Each row has a class, written after it.
[  1  -8 -44 -47  11  31  26 -16  17  18  -1 -21  13  -2  12  21   5  -8
  17 -46  12 -35  -8  -7   7  23 -14  -6  27 -23  -9 -14 -20  17   3 -70
  15  28  -4  32 -38   1]  J_316
[  0  -4   0  15   6 -36 -39 -11 -24 -72  20 -44 -20 -21 -39  15  21  11
 -48  48  23 -73 -83  -6  13  -7  -7   2   3 -11  27 -26  29  11  25  -4
  37   4  -1 -36   9 -26]  J_374
[ -3   8  11  38  -9 -13 -11  13 -24 -63  34 -51  18 -19  -2  49 -16  45
 -26  33 -20  -6 -76   4  -1 -24  36 -17  19 -15 -21 -12 -11  13  12 -13
  30   0   7  -4   6  -5]  J_381
[-28 -28  16 -25  19 -17  -7 -12  32 -39 -37  25  26   4  29  -3  47  15
  29  -7   6 -30   7  -9   2 -36  -1 -19 -27  11  -6 -23 -31  -5  11  31
 -23  18 -10 -40  -3   7]  J_467
[ -2   2   8  32 -29   1 -23  34 -34 -67  42 -43   3 -46 -11  54  18  38
  -4  51  -9 -39 -41   9  13   2   6 -20  21 -19  -3 -20  19  40  -3 -29
  15  15  19 -46  -9 -20]  J_381
[-14  19  -5  18 -13 -60 -33  33 -26 -18   2 -19   3  -2 -26 -25  -4 -17
 -57   8  27  -7 -48  -4   3   4  22 -10 -18  -2  22 -39 -34  30 -40  -5
  46  -9  23 -17   5  10]  J_795
[-33  -7 -33 -19  -9  25   4  -4  16 -15 -15  -8  40 -10  13  -8  75  -8
  34 -21  22 -46 -18  15  18   6   3 -23   1  -8 -10  -5 -35  12   1 -32
  20  26   7  -8 -39 -26]  J_374
[-31 -18   9  10  18  15 -19   7  25 -14 -33  13   6   5  21 -24  45 -24
  35   0  30 -28  -5  17   0   7  -9   0 -14 -13  16   8 -15   9   2 -23
 -20  16   5 -27  -6   7]  J_795
[-37 -16   8   1  -1  55  -6  -4  31 -16 -28 -18  13  -9  34  24  51  11
  43 -41  25  -6  -1  16   6   4  23 -31 -11 -12 -29   2 -21 -21  22  12
 -32   7 -14 -21 -10 -14]  J_497
[-10   7  22   3  25 -12  43  76 -22 -40  17  18 -16 -81  56  29 -46 -22
  33  -9  21  40  28  -2   7 -24 -28   4  20 -47 -66  18 -61  67 -67 -26
 -10 -18  -3   4 -12  10]  J_270
[-13 -12  -4   9  17  19  19  23   4 -18 -24  -4  22 -19  30  12  23  -8
  26 -20  37 -29  -9  30   1   5  12 -10 -15  -2  -1  15 -38  22  -3 -24
  -6  12  12 -19 -30 -16]  J_660
[-21  28  20  15 -25 -13  -3  23 -20 -21  12 -45  13  -7   5   4   5 -26
  -9  35  34  32 -39  10   6  33  27  -7   1  18  -8  -8 -41  60 -41 -11
  23 -18   6   4  -3  37]  J_381
[ -9  -8  -6  20   7 -37 -34  -4  -4 -59  25 -29  -3 -17 -17  16   5  -2
 -43  15  26 -27 -58  -4  12 -14  -1  -9  -1 -21  -3 -16   0  -7  27  13
  61  15   1   7   9  -3]  J_270
[-12 -20 -26 -14  24  24 -13   1  30 -17 -43 -11  -6   5   7   2  22  17
  11 -51  21 -44 -40  18  -1 -19  -2  -4 -17 -22 -19   2 -11 -15  33 -45
  14  29   4  -6 -11 -25]  J_497
[ -5   1 -27  -7  23  21  35 -30   5 -44  -6 -18   6  -4  -1   4   2  27
 -25 -12  41   1 -40  13  -2   0  -1  -3  -7  27   8 -24   3  10  17  -9
  44  21  -9   2 -15   6]  J_270
[-18   0  31   9 -14   1 -10  55 -19 -71 -31 -20  25 -55  40   0  18   7
 -23   6  37 -26 -18  20  -3  35  25 -33 -44   7   6 -38 -33  69 -14 -40
  10   7  25 -61  -2  -8]  J_699
[-15  23   2  31  -3 -17 -17  57  16  -2  10 -37  28 -21   1  23  26 -58
 -46  -4  29 -16 -33   2  23  61  64   4  -4   7  18   0 -50  28 -36   4
  28 -20  11  14   3  26]  J_795
[-40  -5  -7 -28   0  38   7 -27  43  14 -33 -18  11  13  28  -2  58  -7
  35  -7  18 -32  -1  14  11   1   2   2 -10  -8  -7  10   7 -21  -3  14
  -5  15  -3  12  -6 -20]  J_467
[ -5 -38 -59 -14 -17  18 -57 -19  30   2 -34  28   4  -5   7  19  87 -30
  73  30  27 -52  51 -23  46  17 -69   8  -8 -42   6  51  11  16   7  -1
  -6  18   9  -4  -7 -48]  J_467
[-17  21  -6  -1 -40 -11   5  13 -40 -18  12 -43  -5 -12  -5  15   5  -7
 -41  19  34   2 -33   7   9  32  -2  21  -2   9 -16   1  -6  58 -39   8
  68  -9   8  12 -14   6]  J_881
[ 11   1   9 -30  24  19  15 -33  27  -5  -1 -22 -12   3  -6  25  10  24
   1 -30  25 -31   5 -19  -8 -25 -17   1  -2 -10  10 -16   4 -25  32  15
  17  -3 -32   5  -4   0]  J_316
[ 12  -7  -6 -18  13   6  25 -23  -9 -23 -14 -23   4 -32  35  40   7   1
  -4   3  27  -8 -22  -4  -8   6   5   3  13  14  29 -24  -8  31   4 -21
 -13   6  -5 -18 -21  18]  J_881
[ 11 -19  -9 -10   8  14  16  -9   7 -23 -25 -23  -3  18   7  19 -31  14
 -45 -32  28 -10 -31  13  -2   2   4  -4  -3  -7 -19 -14  10  11  17 -24
  29  19  -3  -5   6  -3]  J_381
[-16  20  -5  46  -6 -15 -12  29 -21  19   9  -3  24  -3  10 -13 -17 -27
  29  38   0  30 -23  -1   6  22   5  18   7  -6  22   1 -53  41 -44 -47
   7 -23  30   2  25  21]  J_316
[ 25 -15  -6   0   5 -26 -13  -4 -28 -40  36 -20 -17 -10  -3  52 -18  17
 -22   9  -2 -18 -61  -6   4  -9  -7  -8  17 -36 -44   0  16  -3  24 -18
  22   2   4   3   0 -20]  J_325
[ 49  -1 -14  -5  -5   4  29  -3  -7  -4   1 -11   1 -20   1  39  -3   9
 -55 -20  31 -32  12   4  -4  23 -10   3 -25  -1 -10  25  -7  32  13 -14
  41   7   0   8 -22   1]  J_660
[-67  49  34  26 -56  18 -66  44 -55 -51  17 -46  58 -45   2  20  53 -16
 -42  24  21 -50 -45 -25  41  33  45 -17 -26  36  11 -26 -61  53 -70  17
   7 -33  44 -15  18  18]  J_907
[ 22 -35  -7 -10   1  34   9 -14  12   4  -5   6  -7   0  14  37  -8  20
  -8 -38   4 -20   8  -7   0  -8 -28  17   5 -13 -21  26   8 -18  26  17
   9  12   1   8   5  -5]  J_316
[-32  30   0  15 -31 -78 -22  30 -35 -31  24 -46   6 -29 -24 -14  38 -27
 -67   5  54  17 -27 -21  -8  15  44 -15 -14  -4  16 -47 -65  66 -29 -29
  63 -25  14  11 -34  16]  J_888
[-25  -3  29  32  -3 -11 -58 -28 -19 -80  17 -12 -25  15 -17  16  -3  25
 -22  -8  27  16 -91  12  13   0  20 -17  20 -23 -38 -42  20 -24  38  39
   4   8 -31 -13  62  12]  J_881
[-45   6  23  44   0 -47  15  46   0 -43  46 -37  35 -50  30  10 -38 -29
 -16   1  43  33 -13 -31 -14  55  29   1 -26  23 -13  13 -70  74 -24   2
  16 -18  -8  11 -27  33]  J_907
[ -8   1  -6  33  10  -7 -41  23  -6 -63   6 -12  11  13  -7  29  -6  38
 -20  23 -21 -20 -67   4  15  -4  -1   2   9 -17 -25   1  -5  -6  20  19
  56  23  -2  -9  36   0]  J_795
[-44  13  -2 -11   8  22  10   5  19  13  -6 -24  16   1  25 -18  52  -1
  48 -18   8  -5   8  13  -3   0   7 -11  -2 -15   7 -10 -13  -1  -8 -24
 -27   3   0  -1 -24 -21]  J_888
[ -2  -6 -11  17  21 -38 -41   0 -11 -39  20 -30 -21  -3 -34  24   6  14
 -38  25  -1 -24 -71   2   7 -12  -7  11  15 -30 -17  -2  20 -36  17  13
  56  20  -7  12  12  -9]  J_907
[ -3   7   6 -39  12  40   0 -13   6  30 -21  -2 -29 -10  31  30  -7 -13
  53 -37  -7   2  -4   0  -3 -19 -23   0  14 -19 -10   6   6 -30 -10  -9
 -24   4  -9  -4   0 -16]  J_497
[ 30 -15   0  -4 -17  17 -10  -3   3  -7   6  -1 -12   5   3  13  39  21
 -41  -1  15 -29  17  25   3  33 -42  14 -38  -6 -29  19  40  10  38  44
  14  10 -11 -29   7 -10]  J_881
[-18   7 -10  -1  38 -55 -40  12  -2 -39  12 -27  -3  -8 -33 -16  47  -4
 -32  16 -11 -28 -51   1   3 -18   6  13 -18 -37  15 -47 -13  -8  19 -17
  56  -8   8  13   5 -16]  J_699
[ 26   2 -11 -34  25  -7  15 -34   5  -4 -34  -6 -41  12  -6  12 -21   5
 -22 -26  21  -8 -23  -1  -6 -26 -12  20   9 -16  -9  -6  15 -11  29 -13
  35   6 -23  21   6  -6]  J_881
[-14  22  -1 -13   2 -68   0  12 -21 -18  10 -26  10 -12   4   1   0 -43
 -26   8  33   0 -41 -17   7  15 -10   0   8 -12  -6 -27 -44  54 -54 -28
  37  -7 -11   5  -7  21]  J_374
[ 25  -8 -24  -2  22 -47 -31  -1 -22 -65  18 -18  -7  -2 -27  11  -1  27
 -29  46  23 -32 -65   1  14 -15 -20 -14   1 -37 -13 -42  12  13  10 -26
  48  14   9 -12  20  11]  J_325
[ 25  -3 -30   4  17   3 -15   2 -20 -53  -5 -12 -24 -15  -8  31   9  31
 -53  18   1 -35 -69   7   3 -18 -16  16  14 -21  -6  -2  33  -6  17  21
  54  22   5 -18  18 -15]  J_795
[-37   2  15   6   6 -46 -40  39 -44 -36   6 -32 -16  14 -18   2 -15 -50
 -77  26  43  -2 -75  20   8  43  20  25 -12 -15  -4 -44 -29  45 -38 -36
  82 -22  20   0  20  21]  J_325
[-10  25   6   1 -14 -52  14  29 -35 -22  24 -38   9   8 -16 -19  27 -36
 -38  14  36 -21 -41   7   5  24   4   5 -12   1 -10 -29 -34  69 -44 -41
  25 -17  17 -19  -4  25]  J_660
[ 16  -6 -24  13  25  25  65 -19   4  14  12 -12  14 -10  18  32 -30 -15
  16  -9  62  23 -23  36   5   7  10 -31  28 -12  -2 -20 -32  28 -16 -83
 -12   9   1   9 -53  21]  J_270
[  4   1 -15  14 -15  -7 -49   1 -36 -10  21  -7 -10  -8 -24  -6  27 -16
   3  66  -8 -30  10  -5  29  11 -49   2 -16 -35  -3  19  35  32   6  -2
   0 -21  19 -13   6 -47]  J_381
[ 19 -40  -4  31  17 -40 -32   8 -15 -53   6  -8 -11  -1   2  35  14   0
 -11  19  -3 -21 -60   1  24 -16 -17  17  29 -37 -43  11  17 -15  31   8
  16  21   3 -22  25  -3]  J_881
[-15   3  10  16  17  36 -12   5  19 -17   1 -25  30 -12  27   6  46  19
  25  12  15   3   2  18  -3  24  -3 -19 -13  -2  14 -10   2  -8  29  15
 -27   9  -4 -16  -9 -11]  J_699
[  1 -30 -32 -32 -27  62 -18  -7   7 -18 -31 -30  11  -4  13  -4  43  -1
   1   5  39 -59 -17  21  16  11 -24 -13 -18  10  -1  33  16  22  11  10
   7  23  25 -15 -30 -28]  J_381
[-42  14   3   1   2  42 -12 -29  17 -14  -1 -59 -37   7 -36 -12 -12  32
 -60 -14  14   5 -35 -24  -6   3  37  26  12  12  15 -24  17 -46  24  39
  36  -5 -20  19  15 -11]  J_467
[  0 -27  -4  16  11 -25 -34   3  -9 -45  15 -14  -6  -3 -12  42   9  32
 -19  14   1 -35 -42   3  10 -11 -26   9   1 -30 -17   3  15 -11  18  34
  39  15  -6  -3  14 -14]  J_316
[-26 -12  -8 -14  10  18  -7  15  31 -28  -5 -11  33 -21  36  11  58   8
  32  -4  41 -45  -6  11  -2  -9 -14 -18 -21  -8   2  -5 -33  27  -1 -12
 -12  16   6 -20 -37 -16]  J_467
[  1  29 -36  34  16  42  88   2  33  41  12 -15  61  31  17 -60 -21   5
  52  -8  25  11   6  -9  -2 -48 -24   0  28  -2 -13  45 -15  10 -26 -61
 -31  -4   4   9 -31   1]  J_270
[ -4  18 -29 -23  20  49   3  -7  29  -9  -3 -27 -10   1 -16  -5  -6  -8
 -44 -51  25 -32 -45  -4  -1  19  33  -3   7   4  -3  -9 -16 -16  60   4
  60  21 -15  30 -22  -2]  J_795
[  7  22 -12 -20   2 -36  -3  12 -32 -19  35 -28  -3   5  -4  57  32  -1
 -12 -13 -13 -27 -66   7  23   3 -18   3  24 -28 -46 -18  10  15 -23 -33
  52  21   0  12 -12 -14]  J_888
[  3 -49  -4  99   4 -37 -71  30   4 -68  33  -2  42  14 -12  46  -2   2
 -51  44   0 -43 -80  27  29  10  22 -12  10 -50 -22   6  16  -3  48  12
  25  30   9 -35  41   2]  J_381
[-30  -4  23  28 -35  48 -46  11   1 -29  -8 -32  -1 -17  -6  -6  66  29
  -3   5  18 -37 -16  11   6  -6   6   2 -27 -18   5   7  -9  -1  11  -3
 -12 -13  28 -29   7 -22]  J_699
[ 13  -4 -19   8  -4 -21 -48 -15 -24 -39  25 -43 -25 -22 -29  35   9   9
 -49  27  -7 -24 -76  -3   6   7   9   1   8 -20   8 -21   8   2  30 -12
  52  13   4  -8  -4  -9]  J_381
[  4  -2   8  -2  33 -24   2  44  44 -46 -46 -16   1 -10  31  51  19  21
  34  25  18 -37 -26  32   8 -31  20 -21   4 -28 -17   1   0 -13   9  12
  18  19 -22 -30  20 -42]  J_467
[ 23 -19  -9  11 -11 -31 -35   6 -16 -32  13 -14 -11  -7 -20  30  11  -6
 -33  21  -6 -32 -34 -12  16 -12 -20   8  -5 -27 -39  27  15  -1  24   6
  67   4  14  11  14  -8]  J_497
[ 17 -13 -18 -13  16  11   8 -16  -9  11  -5   4 -26  -8 -19   8 -32   4
 -26 -39   9 -14  12  -4  -6   6  -2   2  -4  -3  14   0   2 -12  25 -10
   6  10   0   8 -23 -24]  J_660
[-12  20  17  35  17 -22 -38  16  -8 -26  41  18  15  10 -22  18  -5  16
   5   8 -64  15 -33 -16  22  -8   8  -2  48 -16 -41   5  -3 -48  11  36
   2   8 -35  10  40  -4]  J_374
[-34  29  21  -6  20  18 -13 -21   0 -10  -3 -37 -13  -9   1  11  19  29
  28 -10  13  17  -9  -3  -9   7  11 -24   3   7  19 -42  -6   1  10 -23
 -52   5 -26 -12 -25  -6]  J_381
[  3  -8  -6  19  11 -44 -32  -7   5 -55  27  -7  -6  -8 -21   4  27  22
 -48   8   4 -61 -65 -24  -7 -58 -14  17   1 -30 -10   2  31 -16  40  16
  41  16   3  -5  14 -29]  J_467
[-10  11  -4  -7   1 -54   5  24 -16 -15  11 -39   3  -7   3  24 -13 -28
 -19 -11  43  -1 -55  -9   6  20   2   4   7  -6 -17 -13 -42  45 -41 -15
  50  -3  -7  14 -15  18]  J_316
[-15  32 -36  39  10 -48 -31  12  -4  -2  41 -32  29   8 -38   2 -14  38
   1 -24 -20  11 -58 -19   5 -22  -1 -19  12 -42 -28 -12 -25 -24 -17 -49
  58  20 -11  32 -16 -12]  J_497
[ 14   5  -2  15  23 -27 -35  -5  -9 -51   5 -17  -4  13 -19  21  61  26
 -20  66   2 -41 -42   5  10 -23 -43  18  -7 -17 -22  24  33 -12  29  27
  33   5 -10  -3  27  -5]  J_907
[  8 -15 -14 -23  10  15  15  -6   7   0 -14  -5 -20   4   1  -9 -29   6
   8 -37  12   8   7 -12  -1 -12 -16  12  18  -6 -13  -6   3  -9  21 -12
  10  13  -1   8  -3  -8]  J_881
[-35   9  61  16  -6  71  -7   0 -24 -11 -16 -38 -11 -11 -16 -18 -86  29
 -91 -38  12 -24 -32  12 -20   4  88 -37 -29  32  29 -72 -29  -3  31 -43
 -26 -24  22 -34   3  11]  J_497
[-23  15  -7 -12  15  -5   0  -9  -8 -39 -23   6  14 -39  27 -22  19  20
 114  18  29  -7 -24 -14 -19 -59  -5 -38 -11   4  33   1 -25  12  -2 -46
 -14  -2  11 -27 -38 -50]  J_325
[  0 -19   3  39 -11  54 -28  51   9 -13 -19   5  -4 -34  19  17  -4  44
 -10 -49  -2 -26 -20  20  -4  -5  13  -2 -30 -11 -21  24 -31  -3   9 -20
 -32   9  20 -62   4 -22]  J_497
[ 16 -17  -4  15  19 -28 -38   6 -18 -70  11 -18 -22 -19  -6  27  -7   8
   2  20  17 -12 -61  -8  18 -23 -18   5  22 -25 -21  -7  12  -6  38  17
  33  10   0  -9  28 -13]  J_881
[  8 -16 -15 -50  26  23   9 -41  -4  29 -40   3  -9  57   4  13  -5  18
   4 -43  -5 -21  -6  24  18  -8 -42  11   9  -6 -11 -36  43 -36   2 -25
  -8  33   7  10  14 -12]  J_881
[  2  25  18 -26  30   9  15  -5  18 -24  -9 -19 -17 -15  20  35  -8  33
   4 -16  -6  -7 -20 -18 -10 -19   5   1   8   0 -17 -20 -11  -9  21 -12
   4  11 -27  -3   4  -7]  J_467
[-31  51  22  17 -17 -52 -33  37 -41 -18  30 -38  -3 -44  -9  -1  27 -33
 -25  -1  30  27 -36 -23   3  27  41 -10  -7  13  32 -53 -55  46 -47 -24
  23 -28  13 -10  -9  12]  J_888
[  4 -27 -32 -32  -1  28   0 -22   1  -1  -8  -9   7   3  29  40  30   3
  31  -5   5 -32 -26  21  14  10  -4 -31   9 -33 -38   2   8 -15  29 -18
 -12  20   6  -8 -25 -35]  J_325
[-10  -4   5 -14  11  10 -22  -8  12 -36 -16  -8  13  -8  26  13  47  30
  51 -11   9 -24 -12   3   0 -28 -22 -16   2 -19  -3  -5  -8  -8  12 -10
 -30  13 -14 -19   0 -12]  J_881
[-20   5 -14 -32   6  14  -9   8  19   5 -15  -4  13  -5  19  -6  67  28
  45 -51  -9 -21  -2  17  10 -13   0 -29 -12 -22 -15 -35 -29 -18  -7 -27
 -23  29   6 -18 -18 -16]  J_888
[ 15  21 -22  -4  -6  41  -1 -29  29  26  29 -28  -1   8 -28   3  20  19
 -74 -57   9 -12 -17  -1  -2  46  23  -9   3   5  -8 -16   6 -36  53  23
   7  13 -33  14  -6  -3]  J_374
[ -4  -6 -21 -19   2 -57 -33   5 -22 -60   9 -23  -1   3 -16  40  31  21
 -20  -2 -10 -36 -88  23   8 -15  10 -14  13 -16 -24 -36   7  -8  26   6
  72  31  -8  -5  -8 -31]  J_881
[ -6  -1 -24 -31   5  27   9  -8  17   2 -16  -7  -3  15   0  20  29   8
  -5 -16  27 -34   3  -1  11  -3 -22  15  -5  -4  -3 -19  -1  16   4 -16
  24  13   8  -1 -10 -16]  J_467
[  9 -26 -16   5  16 -47 -25   7 -14 -42  14   5  -4  15 -13  15  22   4
  -4  13 -15 -26 -49   4  20   0 -49  17  20 -24 -45   9  15   0  11 -16
  36  34   2  -4  15 -15]  J_374
[ 23 -36 -32  21  10 -28 -49  21  -8 -30   7  -7 -19   5 -26  31 -11  17
 -44  -2  -1 -52 -87  28  26   5 -18  16  -1 -41 -35  10   9 -18  16   9
  62  31  12  -7  24 -17]  J_316
[  7  25  10   8  -1 -77  -4  26 -44 -11  17 -37  -2 -10 -17  -4   4 -39
 -28  34  67   2 -28   9   3  21  -1 -15 -21   9  31 -46 -40  67 -50 -26
  11 -22  25 -17 -15  24]  J_660
[-22   8  25  57 -36 -32  -5  43 -21 -43  -1 -48  18 -21   0  40 -24  16
 -44  70  49   2 -30  31   3  57  16   7 -20  29  14  21 -27  75 -41   1
  75   5  12   3  -5  20]  J_374
[-32  -5  17  -3   8  24 -12 -19   6  -3  -6 -18 -16   6  11  32  -5  53
  36 -58 -19  18 -30  -2 -10  -7   1  -5  24 -23 -21 -22 -20 -45  -6 -29
 -21  23 -27  -7   5  -3]  J_316
[ -3 -19  31  -7  50 -20   4 -21  44 -31 -49  -2 -17  43  -7 -33  68 -31
 -30  13  46 -45 -62  60  -1 -36  36  10 -22  -6   7 -21  32 -51  45  36
  47  11 -12 -13  38  23]  J_888
[-41  55 -16  -5 -34 -20  -8  18 -13  14  31 -45 -10  -2 -24  -2 -20   5
 -67 -35  21  19 -37 -31   4  39  18  16  10   5 -18 -27 -23  38 -60   5
  24  -2 -13  31  -8  10]  J_467
[ -6  24 -18 -33   5  29  36 -28  -4 -12   8 -48 -14 -32  -4   9  17  30
 -15   0  39 -20   9 -24 -12  20   0   0 -20  18  18 -19  14  31  19 -15
   9  -9  -3  11 -45 -14]  J_325
[ 22   4 -27 -11   7  32   6  -9   4 -11 -19 -11 -15   5  -8  12 -18   6
 -36 -24  17 -22 -28  -6   4   9   7  -4   4  -6  -2  -4   2  -3  31 -12
  41  10  -6  -9   0 -15]  J_795
[ 10   8 -24 -11   3  43  10 -11 -11   6  -5 -22 -11  -6  -6   9  -5  27
 -28 -13   1  10  -7  -8 -18   4  -8   7  13  10   3   4   6   6  17 -35
   5   4   1  11 -23  -1]  J_497
[-11  -7 -16 -27  28  57   7 -32  -2 -40 -12 -30 -20  -1  12 -11   8  50
  15   8  16 -29 -29   7  -5  -5 -47  12 -10  -5  18 -10  32  18   9 -23
 -23  13 -10 -31  -2 -14]  J_888
